Here is a tiny trained network, its code and every weight. The questions are about switching its units off for an input and a class, where a switched-off unit gives its printed mean instead of its output.

import numpy as np


def w(rows, s, z=0):
    codes = np.array(rows[::2]) - 128.0
    scale = np.full(codes.shape[1], s)
    scale[-1] = z or s
    return codes * scale


def f(y):
    return np.maximum(y, 0)


def log_softmax(a):
    a = a - a.max(-1, keepdims=True)
    return a - np.log(np.exp(a).sum(-1, keepdims=True))


def net(x, mask):
    res = np.array(x, float).reshape(1, 7) / 4 @ E
    y = f(res @ A[0][:, :-1].T + A[0][:, -1])
    res = res + np.where(mask, y, B[0][:, -1]) @ B[0][:, :-1]
    return log_softmax(res[-1] @ U[:, :-1].T + U[:, -1])


A, B = {}, {}
E = w([
[158,67,231,211,32,132,28,206,190,134,13,98],'x0',
[128,127,135,126,131,125,122,128,124,124,126,133],'x1',
[117,122,133,134,136,132,126,120,135,118,126,132],'x2',
[125,126,131,135,131,129,129,124,129,129,132,127],'x3',
[127,130,134,136,132,130,133,127,127,131,130,125],'x4',
[18,39,45,178,207,42,90,196,50,225,102,110],'x5',
[152,53,51,242,35,209,191,167,24,64,146,254],'x6',
],0.0054)
A[0] = w([
[116,168,186,43,187,56,72,99,196,164,107,42,106],'n0',
[46,63,70,150,183,65,91,187,77,184,123,117,89],'n1',
[101,183,59,56,205,131,205,69,90,119,230,143,59],'n2',
[158,84,225,182,55,133,39,219,201,135,21,92,27],'n3',
[205,208,168,110,66,199,150,61,171,53,150,139,111],'n4',
[109,201,67,60,209,130,193,63,79,127,224,142,20],'n5',
[156,56,80,224,48,206,186,168,37,74,126,239,141],'n6',
[169,94,188,174,81,137,59,175,168,134,47,90,10],'n7',
[105,193,50,54,214,130,213,45,74,126,223,137,9],'n8',
[205,195,181,64,73,220,149,69,193,58,149,153,88],'n9',
[43,64,64,169,179,52,110,179,72,187,124,112,95],'n10',
[44,58,58,159,182,57,97,161,90,202,118,121,84],'n11',
[122,184,195,52,207,51,90,98,211,182,104,31,150],'n12',
[46,69,66,151,181,49,103,176,79,180,111,112,108],'n13',
[158,37,64,221,44,211,190,161,54,76,138,253,142],'n14',
[113,176,179,51,181,62,83,94,193,167,94,37,115],'n15',
[160,77,223,180,40,142,25,219,181,131,20,79,46],'n16',
[210,210,171,91,63,196,167,67,199,41,156,136,96],'n17',
[220,206,183,84,71,207,150,74,192,47,174,143,90],'n18',
],0.0043,0.0013)
B[0] = w([
[57,202,93,75,136,190,79,155,164,71,213,97,202],'n0',
[203,70,201,111,188,144,172,180,60,186,74,81,202],'n1',
[110,86,67,223,28,33,176,39,186,112,84,234,218],'n2',
[107,104,63,204,37,33,177,41,181,108,104,240,217],'n3',
[195,63,219,115,201,150,158,188,47,200,63,58,212],'n4',
[109,86,59,217,32,38,177,55,183,120,100,232,213],'n5',
[26,253,70,36,162,225,15,178,197,17,247,65,248],'n6',
[109,116,70,189,63,45,163,48,170,113,100,213,187],'n7',
[110,99,72,210,36,34,168,43,189,113,82,228,223],'n8',
[186,77,193,115,186,136,160,168,45,191,70,63,217],'n9',
[181,80,188,115,190,163,157,170,53,190,74,71,207],'n10',
[195,84,189,114,186,158,153,160,72,179,77,77,204],'n11',
[60,220,71,68,138,198,53,159,187,54,215,89,214],'n12',
[210,71,201,105,197,156,164,183,67,196,60,72,203],'n13',
[54,239,87,38,157,208,30,156,185,48,233,60,254],'n14',
[68,205,78,80,147,198,47,159,176,54,229,88,201],'n15',
[104,106,59,215,35,41,177,55,179,109,112,228,222],'n16',
[200,63,196,109,193,152,171,170,41,196,68,75,220],'n17',
[197,41,208,122,202,154,172,179,60,199,71,72,221],'n18',
],0.0043,0.007)
U = w([
[62,253,98,51,148,191,45,170,160,71,254,92,251],'0',
[218,49,214,114,193,146,173,186,54,213,49,81,121],'1',
[110,104,76,224,32,41,172,16,172,120,101,245,1],'2',
],0.0081,0.0007)

Each question gives the input, the list of numbers given to net, and the class t.
The units are the neurons (one row each of A and B). Each row of codes is followed by its name. A weight is (code - 128) times the scale printed after its matrix; where a second scale follows, it is the last column's (A, B and U).
mask holds one flag per neuron, in row order. A switched-off neuron (its flag False) gives its mean, the last column of its row in B, instead of its output. The means were averaged over made-up inputs and are rounded, as every weight is.
A unit's drop is (log p(t) with every unit on - log p(t) with that unit switched off) / (log p(t) with every unit on - log p(t) with every unit switched off).
The circuit of an input: a set's keep is (log p(t) with only the set's units on - log p(t) with every unit switched off) / (log p(t) with every unit on - log p(t) with every unit switched off). Starting from the 12 units with the biggest drops (on a tie, the unit counted first), units are removed one at a time, each time the one whose removal leaves the highest keep (on an exact tie, the one counted first), for as long as the keep stays at least 0.8.
units of the circuit, in order: the units of the circuit, biggest drop first
top k neurons: the k neurons with the biggest drops, biggest first
drop of u: that unit's drop, to one decimal
input [-8,-3,8,-1,3,7,-4], class 2: top 2 neurons => [n8 n2]
input [-8,-3,4,-3,7,8,-5], class 1: top 3 neurons => [n13 n10 n1]
input [8,1,-7,0,2,5,-1], class 2: units of the circuit, in order => [n16]
input [8,-6,2,1,7,5,3], class 2: top 2 neurons => [n16 n3]
input [8,8,-1,-3,8,0,-6], class 2: top 2 neurons => [n3 n16]
input [6,-6,7,1,4,-8,-7], class 1: top 4 neurons => [n18 n17 n9 n4]
input [2,-1,3,0,-4,5,-5], class 0: top 3 neurons => [n12 n15 n0]
input [-6,4,1,-3,-4,7,8], class 0: top 2 neurons => [n6 n14]
input [3,-2,-7,0,0,-5,-3], class 1: top 2 neurons => [n6 n14]
input [3,3,3,-1,1,3,5], class 0: drop of n6 => 0.1
input [7,1,4,2,4,-3,-5], class 2: drop of n3 => 0.5
input [2,-6,-7,4,0,-4,5], class 0: drop of n6 => 0.6
input [8,1,-1,-8,3,-2,-1], class 2: drop of n4 => 0.0
input [8,2,2,0,-1,4,-6], class 2: units of the circuit, in order => [n3]
